Here is a tiny trained network, its code and every weight. The questions are about switching its units off for an input and a target symbol, where a switched-off unit gives its printed mean instead of its output.

import numpy as np


def w(rows, s, z=0):
    codes = np.array(rows[::2]) - 128.0
    scale = np.full(codes.shape[1], s)
    scale[-1] = z or s
    return codes * scale


def f(y):
    return y / 2 * (1 + np.tanh(0.7978845608 * (y + 0.044715 * y**3)))


def softmax(a):
    e = np.exp(a - a.max(-1, keepdims=True))
    return e / e.sum(-1, keepdims=True)


def log_softmax(a):
    a = a - a.max(-1, keepdims=True)
    return a - np.log(np.exp(a).sum(-1, keepdims=True))


def net(x, mask):
    ids = ['αβγδεζηθλμπστφψω'.index(c) for c in x.split()]
    T = len(ids)
    res = E[ids] + P[:T]
    u = 0
    for l in range(2):
        q, k, v = (res @ M[l].T for M in (Q, K, V))
        z = softmax(np.where(np.tri(T) > 0, q @ k.T / 4**0.5, -1e9)) @ v
        res = res + np.where(mask[u], z, O[l][:, -1]) @ O[l][:, :-1]
        u += 1
        y = f(res @ A[l][:, :-1].T + A[l][:, -1])
        res = res + np.where(mask[u : u + 8], y, B[l][:, -1]) @ B[l][:, :-1]
        u += 8
    return log_softmax(res[-1] @ U[:, :-1].T + U[:, -1])


Q, K, V, O, A, B = {}, {}, {}, {}, {}, {}
E = w([
[173,27,108,87,139,166,151,131],'α',
[96,101,140,114,113,13,99,72],'β',
[100,119,201,90,99,215,134,116],'γ',
[173,163,48,72,166,84,125,174],'δ',
[57,220,185,116,144,84,141,192],'ε',
[84,181,4,56,184,104,103,195],'ζ',
[168,153,119,133,124,156,138,150],'η',
[161,149,117,137,130,151,139,153],'θ',
[161,154,120,137,127,153,138,153],'λ',
[204,199,222,194,97,117,162,135],'μ',
[166,153,119,131,126,149,138,152],'π',
[167,153,123,135,124,155,138,150],'σ',
[163,149,120,138,124,154,138,151],'τ',
[162,157,112,138,126,159,134,150],'φ',
[49,132,34,246,167,151,142,165],'ψ',
[170,216,129,139,155,66,132,192],'ω',
],0.018)
P = w([
[10,144,132,128,66,115,254,232],'0',
[103,193,130,136,131,100,236,108],'1',
[139,182,129,145,143,121,188,99],'2',
[155,173,133,143,139,130,154,109],'3',
[165,167,135,150,150,136,129,109],'4',
[165,158,136,145,152,144,110,115],'5',
[166,153,143,146,158,146,95,118],'6',
[164,151,144,149,165,150,82,122],'7',
[162,146,152,154,171,147,70,126],'8',
[167,143,152,152,175,152,59,121],'9',
[165,142,161,152,180,151,53,120],'10',
[162,142,158,152,185,149,43,120],'11',
[164,140,164,145,180,151,40,109],'12',
[166,137,166,145,187,148,37,112],'13',
],0.0093)
Q[0] = w([
[131,75,120,117,99,180,142,74],'0.h1',
[136,99,107,135,55,145,39,197],'0.h1',
[97,185,161,106,72,156,107,133],'0.h1',
[124,133,82,100,2,153,212,183],'0.h1',
],0.0061)
K[0] = w([
[112,93,136,108,95,147,183,92],'0.h1',
[133,144,120,121,172,165,108,82],'0.h1',
[91,177,187,128,135,170,104,125],'0.h1',
[154,171,139,138,255,198,158,126],'0.h1',
],0.0068)
V[0] = w([
[150,153,70,160,134,84,151,110],'0.h1',
[118,128,138,151,72,228,170,226],'0.h1',
[107,254,137,120,168,161,142,77],'0.h1',
[90,117,162,146,75,122,63,8],'0.h1',
],0.0081)
O[0] = w([
[139,145,2,124,113,117,123,107,152],'0.h1',
[25,118,221,100,139,168,231,45,202],'0.h1',
[101,226,112,152,18,140,133,141,191],'0.h1',
[181,65,163,205,97,184,71,207,3],'0.h1',
],0.0087,0.0057)
A[0] = w([
[88,88,185,65,149,141,161,129,110],'0.n1',
[135,164,149,180,55,229,125,168,60],'0.n2',
[165,63,76,189,112,172,129,254,44],'0.n3',
[109,157,154,73,50,146,36,228,215],'0.n4',
[103,162,94,105,45,68,109,124,80],'0.n5',
[92,122,161,161,197,26,74,141,107],'0.n6',
[247,48,73,106,180,132,109,146,137],'0.n7',
[100,90,102,91,121,181,133,225,255],'0.n8',
],0.0098,0.0061)
B[0] = w([
[193,108,121,120,156,149,99,98,254],'0.n1',
[138,98,139,194,206,89,110,102,186],'0.n2',
[47,133,83,143,1,115,129,136,141],'0.n3',
[153,164,108,170,204,69,124,68,200],'0.n4',
[141,99,152,173,163,118,90,102,204],'0.n5',
[136,128,126,122,70,97,137,70,167],'0.n6',
[205,152,143,174,188,160,89,135,216],'0.n7',
[92,165,146,129,130,136,158,61,198],'0.n8',
],0.01,0.0056)
Q[1] = w([
[39,79,134,224,76,146,23,112],'1.h1',
[232,237,77,139,146,46,116,88],'1.h1',
[1,61,39,13,69,180,75,143],'1.h1',
[150,17,92,170,199,55,93,180],'1.h1',
],0.0083)
K[1] = w([
[85,164,124,231,156,187,115,99],'1.h1',
[130,124,111,95,94,56,77,103],'1.h1',
[72,157,79,107,183,175,206,195],'1.h1',
[195,84,88,165,255,100,100,106],'1.h1',
],0.01)
V[1] = w([
[83,196,143,132,54,84,141,148],'1.h1',
[114,73,185,101,1,107,88,90],'1.h1',
[91,79,124,210,110,175,210,126],'1.h1',
[31,100,49,97,95,128,100,84],'1.h1',
],0.0071)
O[1] = w([
[203,2,117,43,190,212,156,98,171],'1.h1',
[190,139,10,79,195,32,253,179,133],'1.h1',
[212,181,137,51,161,74,42,104,2],'1.h1',
[239,123,223,137,162,109,163,133,180],'1.h1',
],0.0064,0.0039)
A[1] = w([
[142,171,138,61,159,199,221,214,85],'1.n1',
[47,186,78,180,108,102,155,171,167],'1.n2',
[65,198,174,99,156,37,130,113,130],'1.n3',
[255,131,111,173,110,98,118,187,89],'1.n4',
[98,146,135,174,131,140,43,137,7],'1.n5',
[142,159,13,101,155,172,107,182,99],'1.n6',
[121,61,148,57,111,114,97,185,90],'1.n7',
[176,126,186,132,181,189,68,96,67],'1.n8',
],0.0091,0.011)
B[1] = w([
[171,81,129,169,107,48,60,140,202],'1.n1',
[188,108,150,67,102,149,138,87,210],'1.n2',
[162,108,81,128,109,186,121,175,254],'1.n3',
[46,167,197,98,71,197,141,165,220],'1.n4',
[94,57,112,103,216,84,236,227,144],'1.n5',
[62,101,159,84,125,85,62,118,182],'1.n6',
[101,133,86,114,209,6,168,203,121],'1.n7',
[100,145,72,137,94,99,139,170,236],'1.n8',
],0.011,0.0072)
U = w([
[95,193,59,198,144,129,103,169,150],'α',
[125,167,183,144,127,125,187,158,65],'β',
[169,178,66,135,136,140,165,176,44],'γ',
[119,141,113,124,130,134,137,133,41],'δ',
[76,74,82,136,51,56,212,123,182],'ε',
[59,140,67,160,141,130,172,185,110],'ζ',
[165,203,98,231,97,117,2,85,253],'η',
[116,149,113,128,123,129,137,131,41],'θ',
[111,133,118,123,123,131,137,129,58],'λ',
[109,136,74,89,160,97,131,129,81],'μ',
[61,152,174,87,148,80,124,126,114],'π',
[139,120,188,42,100,230,133,39,229],'σ',
[164,35,150,125,142,171,85,189,154],'τ',
[150,116,163,158,224,110,160,106,75],'φ',
[112,135,111,124,123,130,148,132,48],'ψ',
[105,194,91,86,93,117,177,184,81],'ω',
],0.008,0.0061)

Each question gives the input, a string of symbols that net reads in full, and the target symbol t.
The units are the heads (4 rows each of Q, K, V and O) and the neurons (one row each of A and B). Each row of codes is followed by its name. A weight is (code - 128) times the scale printed after its matrix; where a second scale follows, it is the last column's (O, A, B and U).
mask holds one flag per unit, layer by layer, with each layer's heads first. A switched-off unit (its flag False) gives its mean, the last column of its rows in O or B, instead of its output. The means were averaged over made-up inputs and are rounded, as every weight is.
A unit's drop is (log p(t) with every unit on - log p(t) with that unit switched off) / (log p(t) with every unit on - log p(t) with every unit switched off).
The circuit of an input: a set's keep is (log p(t) with only the set's units on - log p(t) with every unit switched off) / (log p(t) with every unit on - log p(t) with every unit switched off). Starting from the 12 units with the biggest drops (on a tie, the unit counted first), units are removed one at a time, each time the one whose removal leaves the highest keep (on an exact tie, the one counted first), for as long as the keep stays at least 0.8.
circuit, biggest first: the units of the circuit, biggest drop first
unit that matters most: the unit with the biggest drop
k most important neurons: the k neurons with the biggest drops, biggest first
top k neurons in layer l: the k neurons of layer l with the biggest drops, biggest first
input α α ψ π α α θ θ β α π, target τ: 2 most important neurons	1.n1, 0.n6
input β π θ α ζ γ π ε ζ α, target τ: circuit, biggest first	0.n7, 0.h1
input η γ η α β ζ, target μ: top 3 neurons in layer 0	0.n6, 0.n4, 0.n8
input ω β σ λ, target ε: unit that matters most	1.h1
input σ σ θ, target σ: circuit, biggest first	0.h1, 1.h1
input α α π μ, target σ: circuit, biggest first	1.h1, 1.n1, 0.h1
input α ε θ φ η β β γ α μ π φ γ, target η: top 2 neurons in layer 1	1.n4, 1.n5
input ζ μ δ γ δ, target η: 2 most important neurons	0.n5, 1.n4
input β ψ β ψ, target η: circuit, biggest first	1.h1, 0.n3, 0.h1
input γ β θ, target ε: top 3 neurons in layer 0	0.n7, 0.n6, 0.n5
input π ψ τ, target σ: circuit, biggest first	0.h1, 1.h1
input λ ψ α β ω α β φ τ η, target σ: 2 most important neurons	1.n2, 0.n7
input η ζ α γ π ε α, target η: 2 most important neurons	0.n1, 0.n7
input γ π β η σ φ γ δ δ, target π: 3 most important neurons	1.n6, 1.n4, 0.n7
input π φ ψ ψ φ α α ε α δ α ω ζ, target σ: top neuron in layer 0	0.n8
input ψ α α γ α φ γ γ α τ τ δ η ε, target σ: top 2 neurons in layer 1	1.n1, 1.n8
input α η β γ γ φ δ η μ γ γ, target φ: 2 most important neurons	0.n6, 0.n4
input γ γ γ ψ β, target ε: 2 most important neurons	0.n6, 0.n7
input ψ η γ π ε τ α α π φ ζ β ψ ω, target ω: circuit, biggest first	1.h1, 1.n4, 0.n6, 0.h1
input λ ψ δ α λ φ γ γ μ σ α α α, target ζ: circuit, biggest first	1.n5, 0.n7, 0.h1, 1.h1
input τ φ ψ ψ ε λ α μ λ α ψ δ ω α, target α: top 2 neurons in layer 0	0.n7, 0.n1
input η ψ δ θ, target σ: top neuron in layer 1	1.n8
input β α α α α τ α β τ δ μ β δ, target π: circuit, biggest first	1.n6, 1.n4, 1.n3, 0.h1
input γ η γ φ, target σ: circuit, biggest first	0.n1, 1.h1, 0.h1, 1.n2
input η ψ β α π φ δ α, target τ: top 3 neurons in layer 1	1.n1, 1.n6, 1.n4
input μ γ η ζ γ θ α ψ μ β φ β ε, target σ: 4 most important neurons	1.n2, 0.n6, 0.n7, 0.n4
input τ γ τ α γ μ α γ, target α: unit that matters most	0.n2
input α π τ φ ψ ψ ε μ α β μ, target β: top 2 neurons in layer 0	0.n6, 0.n2
input ζ ω η ζ δ, target σ: top 2 neurons in layer 1	1.n1, 1.n8
input β α δ γ α φ, target τ: top 2 neurons in layer 1	1.n1, 1.n8
